Each name stands for a flat space through zero: a line, a plane or more. A row that begins with a name and a colon came from that space; any other row is followed by the name of the space it lies nearest, among the names in its block.
tj-sr: [ 14  -3  -9  -2  19  18  -8   1   5  -3   9 -11 -10  -7   9  15  11  14
  21  -4  -7 -12   4 -16  24  18  56]
sl-dd: [ -1  10  10 -13  18  32   2  -5 -13   2  24 -22  -1   7   7   5  27   6
  22   8  12   8  -1 -10  15  20  28]
tj-sr: [ 19   7  12 -15 -20  33  33  -2   2  -1  19  -9 -25  52  19 -20  26 -21
   5 -15   7  61   4  20 -19 -10  -8]
jd-cl: [-69  12  21 -19  31 -22 -15   3 -60  -9 -22  23  52 -21 -31  -6 -17   1
  12  13  21 -32 -25   9   3 -22 -33]
jd-cl: [-33 -19  13  10   6 -62  -2  25 -20   0 -51  56  51 -75 -29   4 -27   5
  -4 -14  -6 -54 -15  16 -16  -8 -39]
jd-cl: [  1 -18 -24  25 -17 -36 -19   1  -6   4 -24  26  -4  -4  -8   2 -46 -19
 -22   6 -16   4 -17  12 -16 -53 -24]
sl-dd: [-12  17  52 -14  10 -14  23   3 -26  -7  17   5  -9 -20  -7 -14   9 -35
 -11 -10  35  -8  -2   3  -4  39 -42]
sl-dd: [-26  23 -14 -30 -20  21  -3  12  54 -32   0  26 -38  30  16 -12   0   8
 -51 -21   6 -28   1  -8  25  47  25]
jd-cl: [-23 -10 -11  13  -4 -34 -19   2 -23   1 -26  28  15 -10 -16   0 -40 -14
 -15   9  -5  -8 -22  13 -12 -47 -31]
tj-sr: [ -2 -17  10  12 -12   7  17  -9 -33  14  25  10  -2  32  18 -21  16 -26
 -11  33   1  60 -24  36 -36 -49 -28]
cg-rr: [ 14   1 -15  23 -10  -4 -20 -18  21  13  21 -27 -15   4   2   7 -10   0
 -27  31   0  -1   6 -18   4   6 -11]
tj-sr: [  1 -22 -21  21  24 -15 -26  -5 -18   5  -5   2  15 -21  -2  16 -13  16
  18  22 -22 -18  -7  -6   9 -28  36]
jd-cl: [ 12 -17  -4  24  -6 -31  -1  -7   0  10 -10   2  13 -12  -5  -3 -13   1
  -5  12 -17   0   8   8 -20 -25 -24]
sl-dd: [ -4  10  29 -17   5  29  23   6 -32  13  13 -12  14   1  -3   0  30 -12
  29  -7  27  33 -13   9  -7   7 -17]
cg-rr: [-16   9  31  -9  34  -6   3 -18 -28 -16  33 -12  -9  10   7 -19  14  -9
  -1  22  11 -14  10  -4   9  18   9]
jd-cl: [  8 -11  17  -1  16   3  21  -7 -14   0  11  -8  16   7  10 -13  31  13
  27   8 -12  14  16  13 -13  -6  12]
cg-rr: [  8  25  22 -29  35  22   2  -9 -35 -24  18 -25 -33  28   0  -1  -3 -27
  38 -26  20   7   7 -16  30  11  39]
sl-dd: [ -7  25  30 -22  13   3  15 -13 -19 -14   9 -23  -3  28  -9 -18   5 -14
  15 -11  19   8  19  -2   1   8 -23]
cg-rr: [ 19   6  10   4   6   4  -2 -11   3  -7  37 -14 -49   9  16  -2   0 -28
 -21   8  11   2   2 -13  14  27  17]
sl-dd: [-54  -8 -16  -4  23  10 -31   1 -16 -10  14  30   8  -2  13   0   4  19
 -24  44  -2 -29 -36   3  20  -4  44]
cg-rr: [ 13 -23  -7  11  23   7   0  -2 -20  11   0  -8  26 -10   6   9  20  24
  45  13 -23   9   2   6  -3 -25  40]
sl-dd: [ 23  38  27 -34 -17  25  38  -4  15 -12  -3 -37 -16  48  -8 -17  12 -16
  24 -52  22  35  38  -4  -5  21 -35]
tj-sr: [-15  23  -8 -21 -20  -9   4   0  34 -19 -34   0   9  29 -17 -15 -18  15
 -10 -30  -3 -15  28  -3  -2   2 -32]
sl-dd: [-14  13  12 -26   1  49  14  11 -11   5  16  -4   4  11   8   3  36   2
  16  -5  23  25 -19   4   7  20  13]
tj-sr: [-31   0 -31 -12  27  32 -28 -15  16 -20  21  -6   0  39  23  -6  20  48
  -3  39 -22 -23   5 -11  30   2  79]
tj-sr: [-28 -20  23   7   3  12  13  11 -33  16  37  34   7 -23  22  -8  39 -14
 -26  43  16  18 -47  28 -17   6  -4]
sl-dd: [ 26 -21 -24  21  10  19 -14  -2   0  23  10 -20  10 -18   9  26  15  23
  30  20 -18  10  -6 -10   8 -10  46]
cg-rr: [ -3   2  -3  -6 -22   3   3  20  19  -5  -5  31 -26  -9   7   3  -7 -18
 -32 -20  10  -4 -20   4   3  20  -1]
jd-cl: [ -1   6 -13   6 -39  16  -1   5  40  15  10   1 -11   3   7   3   7   1
 -46  12  12  10 -11  -2  -6  23 -30]
tj-sr: [ -5  32  -3  -8 -16 -37 -13  -3  38 -14 -43 -15   8 -10 -39   2 -48   5
 -16 -36   9 -49  37 -28  11  25 -57]
cg-rr: [ 62 -49   6  11  -6  10  48  33  -1   6  -2  41 -22 -23  38   4  38 -13
  37 -44 -34  43  -7  35 -25 -11  64]
jd-cl: [-45  11  29  -1  26 -25  -5 -15 -37   9  -3 -16  63 -23 -29 -10   6  19
  11  36  16 -27   6   0 -10  -1 -56]
cg-rr: [ 20  17 -21  10 -39  -1 -11  -5  39  10 -10 -21 -22  15 -12  10 -31 -13
 -29 -11   9  11   8 -16  -1   2 -42]
tj-sr: [  3 -31  11  25  26   8  -7   4 -43  23  40  12  -2 -46  20  17  26 -12
   4  45   4   7 -43   6   2   3  38]
cg-rr: [  7   6 -17  13 -20  -4 -14  -8  24  11  -1 -15  -5   4  -7   7 -16   1
 -22  11   2   0   4 -11  -1   0 -25]
jd-cl: [ 38  -7 -35  29 -10 -22 -29 -19   6   1  -6 -18 -38  22  -4  11 -55 -26
  -8   2 -18  14   6 -13   4 -47   3]
[ 50 -10 -20   2 -19  23   9  18  13   8 -15  -1 -28   2   7  23  -6 -14
  30 -46 -10  35  -5  -1   3 -13  35] : cg-rr
[ 38 -32   9  44   1 -38  -3  13   6  25  12  15 -11 -91   4  28  -3 -15
 -20  10  -4 -31 -13 -10  -2  39   2] : sl-dd
[  7  -1   4  25 -11 -16  -6 -30 -25  15  25 -23 -12  33  -1 -15 -19 -35
 -23  43   7  43  -5  11 -26 -47 -57] : tj-sr
[-35  11  30 -10  24  -8   6  -7 -27   4   2 -12  50 -21 -18  -8  21  21
  17  20  15 -23   8   0  -4  16 -31] : jd-cl
[ 14 -30 -21  32  11 -27 -18 -13 -34  14 -13   0  18  -2  -5   6 -27  -3
  24  24 -28  18  -8  12 -17 -75   3] : tj-sr
[ 23  -7   3   0  -6  -8  15  15  -3   4 -26   9   6 -18  -8   9  -6  -7
  27 -38  -6   9   4   6  -8  -9  -2] : tj-sr
[ 17 -32  -5   2  12  24  16  15 -25   7   3  21   5  -2  23   6  30   5
  41  -6 -21  34 -20  24  -9 -30  59] : tj-sr
[-20  20   5   9   0 -17 -23 -21   7   1  21 -22  -8  -1 -11  -4 -19  -8
 -43  35  20 -26   4 -21  10  23 -41] : tj-sr
[ 17   0  -7  -6  12  27   0  -2   5  -4  15 -15 -17  13  15   7  16   8
  20  -5  -6   7   6 -10  17  11  50] : tj-sr
[ 52  23  38 -20   4  51  44  -7 -24  24  19 -72   8  20  -8   8  46 -11
  81 -34  28  69  28  -7  -8  15 -16] : sl-dd
[-26   8  17 -21  34  12   2  -9 -46 -12   7  -5  17  22  -3 -12  11   1
  34   8   7   6  -4   7   6 -19  17] : jd-cl
[ 16  18   7   7  10  11  -6 -33   7  12  31 -65   3  20  -5  -1  13  12
  10  30   9   7  33 -25   6  17 -17] : jd-cl
[ 16  11   4   4  -4   4  -7  -9  12  -6  30 -12 -50  10  12   1  -9 -29
 -31   5  14   1  -1 -16  15  28   6] : cg-rr
[ 54 -17 -51  44 -55  -5 -13  -5  57  41 -23 -30   7  -1  -8  25 -22  17
 -10   5 -26  32  14  -8 -24 -32 -37] : cg-rr
[-31  22  11 -22   8  32  -1  -8 -14  -1  21 -16   9  25   0  -7  21   5
   0  19  24  10  -9  -2   9  12  -7] : jd-cl
[ 78 -33 -41  35 -65   3  20  24  57  34 -33   8 -14 -11  10  24  -8  -2
   4 -41 -33  53   3  14 -34 -29  -8] : cg-rr
[  3   1   2 -12 -22  36  22  13  31   5  18   7 -12   9  22  -4  40   8
 -17  -5   6  18  -6   8  -4  35  12] : jd-cl
[ 24 -18  13  20  33 -48   2 -13 -26  -2 -16 -13  25 -28 -14  -1 -13   8
  43  -3 -26 -22  33  -2  -9 -23   3] : jd-cl
[-23  12  23   2   9  14   8 -33 -18  20  36 -48  43  28  -3 -22  41  23
   3  62  14  23  16   5 -21  -3 -50] : jd-cl
[ -9  22 -53  27 -34   2 -61 -21  48  24   2 -41  -7   5 -21  29 -47  12
 -56  44  13 -20  -7 -43  22   5 -40] : cg-rr

Each name stands for a flat space through zero: a line, a plane or more. A row that begins with a name and a colon came from that space; any other row is followed by the name of the space it lies nearest, among the names in its block.
fp_gr: [ 31  -9 -45 -68 -63 -29  40 -21  13  -5 -16 -48 -44 -66  31  47 -35  76
  45  27  28  -2  30 -34 -23  -5  10]
gh_lq: [-46  34   2   0   7 -47 -25 -15  28 -11 -10 -12   9  -1  15  10  -8  46
 -44  53   8  33 -64 -42   6  36  19]
qg_zn: [-18 -37   7  28   7  23  19  35  10   7 -10  25 -38 -21  13  -6  26  23
  -7  10 -32  15   6   6   8   6 -10]
qg_zn: [-15 -58   0  46  -9 -18  -7   4   2  -3   9  44 -13 -16  11  11  29  24
  18  17 -35  -1   9   0  50  13   2]
fp_gr: [  9  38   3 -33  -5   2   8 -41  21  16 -24  -4 -13  27  24 -13  32  -1
 -35   3  37 -26  -7  -1  -6  -7 -35]
dg_lj: [ 10  28  32 -14 -17  42 -60  12 -32 -30  -2 -26 -16   0 -25  32 -21 -21
   7 -55  -7 -31  -2  -5  -4 -58  -8]
sg_gd: [ 62   5   1 -13  30  25  23 -22  13  14 -22   3  33  14 -33 -52 -23 -33
  -5 -15  60 -18  15   5 -23  -7   0]
qg_zn: [  7  42   5 -29  27  12   2  -2  14   2  -8 -31  15  32 -27  -4 -20  -9
  -4 -33  14   4 -11   8 -37  -8  11]
dg_lj: [ -4 -42   2   2   7  14 -62   8  29   8   7   3  -6  25   2  21   1  20
  20 -36 -41   4 -15   9  22   6  32]
qg_zn: [ 29 -42  -8  17 -52 -56 -40 -57 -15 -21   8  29  14 -33  14  23  -5  18
  36  37  28 -41  16 -35  70  -2   0]
fp_gr: [  9  39   0 -38   4  -6 -41 -35  10  27  -4 -22  26  46  42 -46  -7 -54
 -26  25  60 -11 -16   3  -7  18 -27]
sg_gd: [ -3 -27 -27   2  -7 -11 -10  -8  11  17  23  12  26   6  14  13  14   7
 -18  -1 -32  17 -22   3  13  29  35]
fp_gr: [-12  12  -2 -13  -8   1 -28   9 -12  -9  20 -22   6  13  -8  32 -11  -6
  15 -32 -28   2  -7   8  -6 -11  18]
fp_gr: [ 15   3  -1  -1   3 -21  24 -37  21  10 -22  17  -1   6  11 -26  18  10
  -7  29  42 -17   9  -7  12  10 -23]
gh_lq: [ 11  67  23 -20 -24 -22 -18 -67 -16 -20 -16  -2   5  23  -2  10  25 -17
 -27  -3  52 -59  -6 -18  18 -37 -45]
dg_lj: [  1   9 -17 -16  -9 -20  -2 -10   1  -4  10 -16  19  -5  -5  20 -17  13
  -1   1  -2  10 -14 -11  -7   9  26]
gh_lq: [  5  13 -30 -20 -30 -25  -7 -25 -29   4  43 -12  42  17   6  31   5 -33
   4 -22 -18  -9   1  15   2   2  18]
sg_gd: [-25 -24  -2  19 -15   4   6  18  -2   6   2  20 -29 -21  34   4  30  15
 -16  26 -28  11  -2  -1  17  11 -14]
sg_gd: [ 15  12 -13 -24 -21  -5 -35 -40   0   8  15  -3  28  26  10  20  16 -14
 -24 -24  -2 -21 -21  -1  13  -2  12]
dg_lj: [-63 -14  17  12   4 -24 -40  32   6   3  10 -12 -47  26  46   3   6   2
  60  23 -27  13  20  24  20  15 -32]
sg_gd: [-12   4  21  -7 -26  35 -71  -1  -8  -5   1   1 -28  11  23  30  30  -5
 -31 -32 -30 -24 -25  -3  23 -29 -15]
fp_gr: [ -4 -12  16  15   6  -9 -46  24 -13 -18   0 -15   5 -20  -2 -17 -58 -12
  36  31  22  14   1 -18   7   6   6]
qg_zn: [ 23 -45 -14   1 -45  10   7   0 -27   9  12  17 -25 -31  37   3  19 -16
  26   9  -4 -25  45  11  24 -13 -28]
fp_gr: [ 17 -25 -40 -32 -31   6  29  11  -2  17  13 -19  -9 -34  27  15 -11  14
   9   6 -12  17  14   2 -22  12  18]
gh_lq: [  6 -11 -21  -2 -24  -1   1   1 -23   6  25   2  18 -13  15   9   3 -20
  -8   3 -14   3   1   4   3   6   9]
sg_gd: [-20  47 -18 -28 -12 -56 -14 -35  -6  -9  27 -31  39  30  -4  36 -12  -1
   6  -4   0   3 -21  -4  -5  11  23]
qg_zn: [-29  13   5  27  28 -36  20 -10  -2  -3  21  18  25  48 -27   8  28 -12
  23 -22 -26  -3   9  31  12   7   1]
qg_zn: [-22 -27  -5  24  12   8   0  22  15  20   0  23  -2 -10  30 -27  16   4
 -39  39 -16  33 -25  -4   9  37   4]
fp_gr: [ -6  -1  13 -17  -9  47 -44  49 -16  -1  -4 -34 -30 -24  26 -10 -37 -20
  -2   7   0  17  -6  -7 -22 -11  -9]
dg_lj: [ 32 -33 -19  -4 -34  -8 -11 -28  -3   0   7  15  10 -23   7  20   4  14
   2   0   1 -19   4 -14  26  -2  15]
gh_lq: [-10  17  19  30   8 -22  30 -15 -10 -13 -13  26  -1  -5  -9 -18  20  -2
 -11  30  24 -14   8  -9  16  -4 -32]
qg_zn: [-42  69   9  13  20 -46  31 -13 -20 -15  13  -6  33  28 -19  -2  10 -23
 -20  17   9   9 -16   3 -12   9 -12]
sg_gd: [ 19   4  -7   7   8  25  -1 -13   2   8   5  22  40   5 -19  -4  19 -13
 -70 -21 -12   3 -40  -7  -1   5  28]
sg_gd: [ 21 -31 -26  24  -5 -14  68  -5  -7   1   8  32  20 -37 -20   2  12  18
  -6  12  -9   8  14  -4   4  13  21]
qg_zn: [ 33 -27 -11 -25  -7  33 -16   5   6  16   4 -11  -7   9   2   4  -8 -11
  26 -41  -8 -12  21  20  -9 -13   9]
qg_zn: [ 43 -41  18   1  43  16  11 -25  74  11 -52  24 -30  32 -36 -19  10  55
  43 -39  23 -29  26   9  11 -11   2]
fp_gr: [ 11 -48 -34 -19 -28  21  50   6  12  30  11  13 -42  -5  28  30  53  26
  21 -36 -52  -9  41  37  -1  -5  -4]
gh_lq: [  4 -29  -7   4 -16  37 -60  37 -36   2  41  -9  21  -5   5  15 -22 -46
   3 -33 -46  12  -8  14   3  -6  29]
dg_lj: [ 22 -45  12   1  -2  54 -72   0  36  14 -22  20 -19   1  16  -3  14  21
 -41 -21 -15  -8 -37 -16  26  -3  16]
dg_lj: [ 35 -34  -1  12  -5  19  -5 -25  13   9  -8  37   6   2  -9  -2  30   6
 -18 -23  -3 -27   1   1  27  -9   5]
fp_gr: [ -3 -48  11  22   3   3 -22  18   3   4   2  15 -25   5  13  -9   0  -4
  57   0 -12  -8  35  19  26  -1 -15]
gh_lq: [ -6  27  16 -11  14  19 -23  -1  13  -3 -13 -11  -4  21 -11   4   2   3
 -25 -23  -1  -3 -25  -3 -11 -12   1]
sg_gd: [  2 -16 -17 -27   9  13 -75 -15  36  42  16  -8  31  55  40 -18   5 -26
 -31 -11 -10  14 -43  14   7  38  27]
gh_lq: [-17  16  -2   6   9 -16  16  -5   5  -1   2   4  11   7  -4   1  10   8
 -19  10  -4  11 -16  -3  -3  12   5]
dg_lj: [ 15  24 -21  -9  14 -13  54   6 -16  -6  15 -20  42  -9 -42   1 -35 -11
   8 -10   8  20   6   3 -40   5  32]
sg_gd: [ 28  15  19  16  -3  31  49  -6 -20 -10 -27  27 -14 -31 -19 -22  22 -10
 -37   4  31 -28  15 -11  -4 -32 -36]
dg_lj: [ 20 -49 -13  11 -14   2   4  32 -32  -6  27  -6   0 -27 -10   7 -38 -20
  80 -12 -16   1  54  20   2  -9  12]
dg_lj: [-10 -21  -2   8   1   2   6  16   8  14  -9   7 -20 -16  35 -28   1   2
  -3  43  10  16   5  -3   3  21 -18]
gh_lq: [ 11  20   1 -19  -1  10 -12 -13  -8   1  11 -12  13  32 -16  15   5 -24
   8 -47  -7 -20   6  19  -8 -20   2]
gh_lq: [ 21  -5  -8 -38 -40  16 -46 -14   6   4 -13 -22 -20 -26  39  11 -15  15
 -19  15  22 -10 -17 -30   3  -6  -1]
[-16 -45  11  31  19  41 -19  52  11   3  -2  16 -23 -16  -3  -3   0  16
  -7 -10 -47  28 -13   4   5   6  19] : sg_gd
[-24  57   8  -5 -32 -51 -52 -51 -24 -24  12  -7  33   8  16  24   6 -12
 -44  32  24 -18 -46 -37  29   0  -8] : gh_lq
[-26  13  17   2  -8 -12  -9  18 -15 -26   0 -19 -31 -10  -8  29 -14  17
  41  -5 -12  -3  15  -3   0 -21 -12] : sg_gd
[ 28 -33 -29  -8   0  -2  -5  -2  12   5  17  -4  35  -7 -24  19 -27  16
  13 -25 -20  16  -9  -3  -5  14  59] : dg_lj
[-10  18  23  -5  -1  36 -17  25  -6 -11 -17 -13 -32 -13   1   3  -5   3
 -19  -8  -3   0 -11 -10 -13 -23 -15] : fp_gr
[ 26  -2 -43  -5  -3 -29  90 -45  18  24   0  29  34  -9  -1 -11  38  20
 -44  23  16   3  -2  -3  -6  30  14] : fp_gr
[ -5 -28 -27  -7   5 -16  22  14  20  14   9  -8   1  -7   8   4 -13  26
  24  11 -17  31   5   6 -11  30  29] : gh_lq
[ -6  11  -9   0 -19 -10  30  -3 -36   6  23   4   3   5  19  -2  23 -41
  11   3  -3 -14  32  25   0  -7 -31] : qg_zn
[ -2  31   0  14  17 -13  11  -6 -10 -12   4   2  47  -6 -29 -10 -17 -10
 -44  15  13  18 -36 -21 -11  12  24] : fp_gr
[-65   3  45  64  48   1 -60  54   1 -27  -1  12   8   1 -22 -14 -25   5
 -25  27 -31  48 -57 -21  16  22  21] : gh_lq
[ 17 -23  -3  -1 -14  13  42  13   9  -3 -32   5 -43 -60  13 -12  -8  42
  -1  40  24   5  17 -26  -7  -2 -15] : fp_gr
[-23 -19   1  11  -9  -5   6  18   1   4  -2   6 -32 -15  31  -2  13  13
  11  28 -12  10  12   2  10  10 -19] : sg_gd
[ 36 -44  -5   0 -38 -13 -40 -29   2 -13  -9  12  -7 -36   9  17 -17  29
  25  15  21 -27   9 -32  41  -9   9] : qg_zn
[  4 -16   1  12   7  -3 -17  13  -6   2   3  -1  13 -11   8 -28 -29 -19
  11  30  19  14   2  -6   3  16   3] : fp_gr
[ -4  -9 -11   3   2  31  22  18  -5  17  16  12   1   8   2   7  34 -13
 -28 -31 -44   9  -4  25 -11   0   8] : fp_gr
[ 26 -23 -34 -58 -35   2  -8 -15  16  40   0 -29 -24   3  73 -18  -5 -12
  29  24  33  -8  32  14 -10  16 -24] : fp_gr
[-52  42  19  19  25  -7 -22  10  16 -11 -10   2  11   5  -2  -1   8  22
 -79  29 -13  37 -76 -31  -3  24  15] : gh_lq
[ 16  15   1 -10 -22   8   3 -21 -17  -1  -3   5   0  -6  10   0  18 -17
 -24   0  17 -25   3  -5   5 -17 -21] : gh_lq
[-32  30  27 -15  12  -7 -45  23   0 -19  -4 -43 -26  22  -3  12 -37   1
  49 -10   2   5   4   3 -13 -15 -10] : sg_gd
[ -3   0 -12 -13 -22 -29  -9 -18  -6  -6  15 -11   2   4   6  31  -1  10
  29  -6  -8 -10  10   1  11  -2   6] : sg_gd
[-13  -8   5  27  22  35 -18  44 -23   8  24   8  30   3  -7 -24  -9 -49
 -32  -7 -30  30 -22  14 -10  13  17] : fp_gr
[ -5   3  18   9 -31  27  -9  -2 -19  -8 -11  20 -38 -20  22  13  43   1
 -36  -1 -10 -28  -1  -8  21 -30 -38] : sg_gd
[ 25  12  22   5  34  18  37  17   0 -10 -30  -8  -9  -9 -38 -41 -37 -11
  32   2  48  -5  34   2 -28 -19 -19] : sg_gd
[ -5  43  -2 -10  36 -16 -11  -2   6 -11  13 -30  57  31 -52   7 -43  -9
  -6 -27   0  25 -36  -3 -31  11  50] : sg_gd
